Below are the code and all the weights of a small trained network. Each question names an input and a class and asks about switching units off, where a switched-off unit gives its printed mean instead of its output.

import numpy as np


def w(rows, s, z=0):
    codes = np.array(rows[::2]) - 128.0
    scale = np.full(codes.shape[1], s)
    scale[-1] = z or s
    return codes * scale


def norm(h):
    return h / np.sqrt((h * h).mean(-1, keepdims=True) + 1e-5)


def f(y):
    return np.maximum(y, 0)


def log_softmax(a):
    a = a - a.max(-1, keepdims=True)
    return a - np.log(np.exp(a).sum(-1, keepdims=True))


def net(x, mask):
    res = np.array(x, float).reshape(1, 7) / 4 @ E
    u = 0
    for l in range(2):
        y = f(norm(res) @ A[l][:, :-1].T + A[l][:, -1])
        res = res + np.where(mask[u : u + 13], y, B[l][:, -1]) @ B[l][:, :-1]
        u += 13
    return log_softmax(norm(res)[-1] @ U[:, :-1].T + U[:, -1])


A, B = {}, {}
E = w([
[127,111,165,101,130,67,104,92,162],'x0',
[83,80,106,40,144,54,120,149,122],'x1',
[151,161,99,97,177,132,238,57,170],'x2',
[174,92,156,185,158,167,111,41,147],'x3',
[154,184,222,139,94,54,109,73,202],'x4',
[127,2,103,101,196,127,99,61,116],'x5',
[148,124,176,211,87,167,47,144,111],'x6',
],0.0091)
A[0] = w([
[126,86,159,140,133,96,100,4,129,5],'0.n1',
[120,84,82,139,137,167,153,121,103,57],'0.n2',
[138,215,147,150,109,116,159,112,137,48],'0.n3',
[129,46,98,110,146,183,157,152,130,33],'0.n4',
[153,84,169,132,132,85,84,21,164,1],'0.n5',
[119,126,155,167,105,115,13,238,126,10],'0.n6',
[116,124,151,132,132,140,126,144,119,106],'0.n7',
[120,128,125,122,114,149,115,100,142,68],'0.n8',
[112,158,132,66,121,53,156,161,129,32],'0.n9',
[139,253,173,153,119,129,153,125,145,21],'0.n10',
[122,127,126,141,124,112,127,103,114,94],'0.n11',
[114,152,113,37,133,19,173,165,144,15],'0.n12',
[141,183,130,159,115,123,156,132,150,39],'0.n13',
],0.02,0.005)
B[0] = w([
[175,66,183,164,187,26,131,139,197,214],'0.n1',
[132,118,59,111,208,169,121,111,83,183],'0.n2',
[115,185,127,195,153,163,153,124,147,197],'0.n3',
[137,111,53,128,157,247,166,101,123,193],'0.n4',
[181,45,208,131,201,42,142,109,195,226],'0.n5',
[186,117,189,109,72,140,31,157,5,255],'0.n6',
[119,146,138,124,132,128,103,122,109,142],'0.n7',
[124,159,124,92,157,99,116,138,121,135],'0.n8',
[70,127,142,44,132,112,169,177,145,198],'0.n9',
[136,227,97,202,156,132,165,87,119,223],'0.n10',
[118,118,128,140,160,117,117,158,123,136],'0.n11',
[66,155,172,2,96,119,198,185,117,232],'0.n12',
[89,181,159,171,160,142,132,109,114,175],'0.n13',
],0.024,0.015)
A[1] = w([
[101,192,105,198,81,121,133,96,166,47],'1.n1',
[126,166,115,146,114,128,118,113,148,79],'1.n2',
[141,69,126,150,104,73,108,108,214,38],'1.n3',
[137,158,114,159,86,134,143,103,161,15],'1.n4',
[127,107,110,134,5,120,30,156,102,49],'1.n5',
[128,91,63,127,100,163,115,101,164,60],'1.n6',
[112,165,102,148,128,111,110,126,143,77],'1.n7',
[68,121,113,52,40,92,139,130,170,3],'1.n8',
[107,132,129,117,80,103,91,92,108,51],'1.n9',
[114,121,119,140,122,114,130,132,125,109],'1.n10',
[98,143,106,122,119,109,100,118,123,136],'1.n11',
[86,132,128,137,120,131,126,127,136,100],'1.n12',
[121,95,51,127,105,140,121,102,151,78],'1.n13',
],0.026,0.0038)
B[1] = w([
[62,185,84,233,78,135,141,73,134,214],'1.n1',
[113,166,80,158,109,97,116,109,141,164],'1.n2',
[141,43,112,151,66,32,72,105,221,231],'1.n3',
[89,134,108,203,130,118,143,137,77,159],'1.n4',
[250,159,172,90,38,152,45,73,81,246],'1.n5',
[117,81,24,150,121,136,126,118,114,166],'1.n6',
[108,124,120,194,102,116,124,145,117,160],'1.n7',
[51,139,112,57,79,135,170,234,205,221],'1.n8',
[161,105,118,153,135,190,136,147,106,160],'1.n9',
[99,120,128,128,112,134,103,106,150,128],'1.n10',
[169,128,171,108,131,171,195,48,130,135],'1.n11',
[114,92,137,135,91,110,86,114,151,144],'1.n12',
[67,94,61,163,102,185,56,123,178,165],'1.n13',
],0.024,0.011)
U = w([
[170,39,164,154,169,30,137,112,206,172],'0',
[204,145,166,120,50,159,62,130,37,119],'1',
[115,64,2,131,168,217,140,111,111,2],'2',
[83,236,112,247,112,126,178,95,120,170],'3',
[46,158,129,27,91,131,216,209,147,147],'4',
],0.014,0.0016)

Each question gives the input, the list of numbers given to net, and the class t.
The units are the neurons (one row each of A and B). Each row of codes is followed by its name. A weight is (code - 128) times the scale printed after its matrix; where a second scale follows, it is the last column's (A, B and U).
mask holds one flag per neuron, layer by layer. A switched-off neuron (its flag False) gives its mean, the last column of its row in B, instead of its output. The means were averaged over made-up inputs and are rounded, as every weight is.
A unit's drop is (log p(t) with every unit on - log p(t) with that unit switched off) / (log p(t) with every unit on - log p(t) with every unit switched off).
The circuit of an input: a set's keep is (log p(t) with only the set's units on - log p(t) with every unit switched off) / (log p(t) with every unit on - log p(t) with every unit switched off). Starting from the 12 units with the biggest drops (on a tie, the unit counted first), units are removed one at a time, each time the one whose removal leaves the highest keep (on an exact tie, the one counted first), for as long as the keep stays at least 0.8.
circuit, biggest first: the units of the circuit, biggest drop first
k most important neurons: the k neurons with the biggest drops, biggest first
top k neurons in layer l: the k neurons of layer l with the biggest drops, biggest first
drop when u is switched off: that unit's drop, to one decimal
input [0,1,5,-7,-5,-7,5], class 3: circuit, biggest first : 0.n10
input [1,-6,7,-7,0,-7,-6], class 3: 2 most important neurons : 0.n10, 0.n3
input [7,-5,2,3,3,-3,0], class 3: 2 most important neurons : 0.n10, 0.n3
input [-8,0,-7,5,-6,-6,-7], class 2: top 2 neurons in layer 0 : 0.n4, 0.n2
input [3,3,6,4,-4,1,-4], class 2: top 2 neurons in layer 0 : 0.n4, 0.n2
input [4,2,7,4,1,-6,-6], class 4: 2 most important neurons : 0.n12, 0.n9
input [2,-7,-6,3,3,-1,-8], class 3: top 2 neurons in layer 0 : 0.n10, 0.n3
input [-6,-2,-5,-3,7,-2,-7], class 3: 3 most important neurons : 0.n10, 0.n3, 0.n13
input [3,7,-8,-5,7,7,0], class 4: 3 most important neurons : 0.n12, 0.n9, 1.n8
input [4,8,-3,-4,4,5,3], class 4: 3 most important neurons : 0.n12, 1.n8, 0.n9
input [-3,2,8,-3,-1,7,-6], class 4: drop when 0.n12 is switched off : 1.0
input [0,6,0,-6,6,7,0], class 4: drop when 0.n12 is switched off : 0.5
input [2,7,1,-1,-2,-4,-1], class 4: drop when 0.n11 is switched off : 0.0
input [-1,2,-8,6,-8,4,-1], class 2: circuit, biggest first : 0.n4
input [2,4,-8,-7,8,-2,-5], class 4: drop when 0.n12 is switched off : 0.1
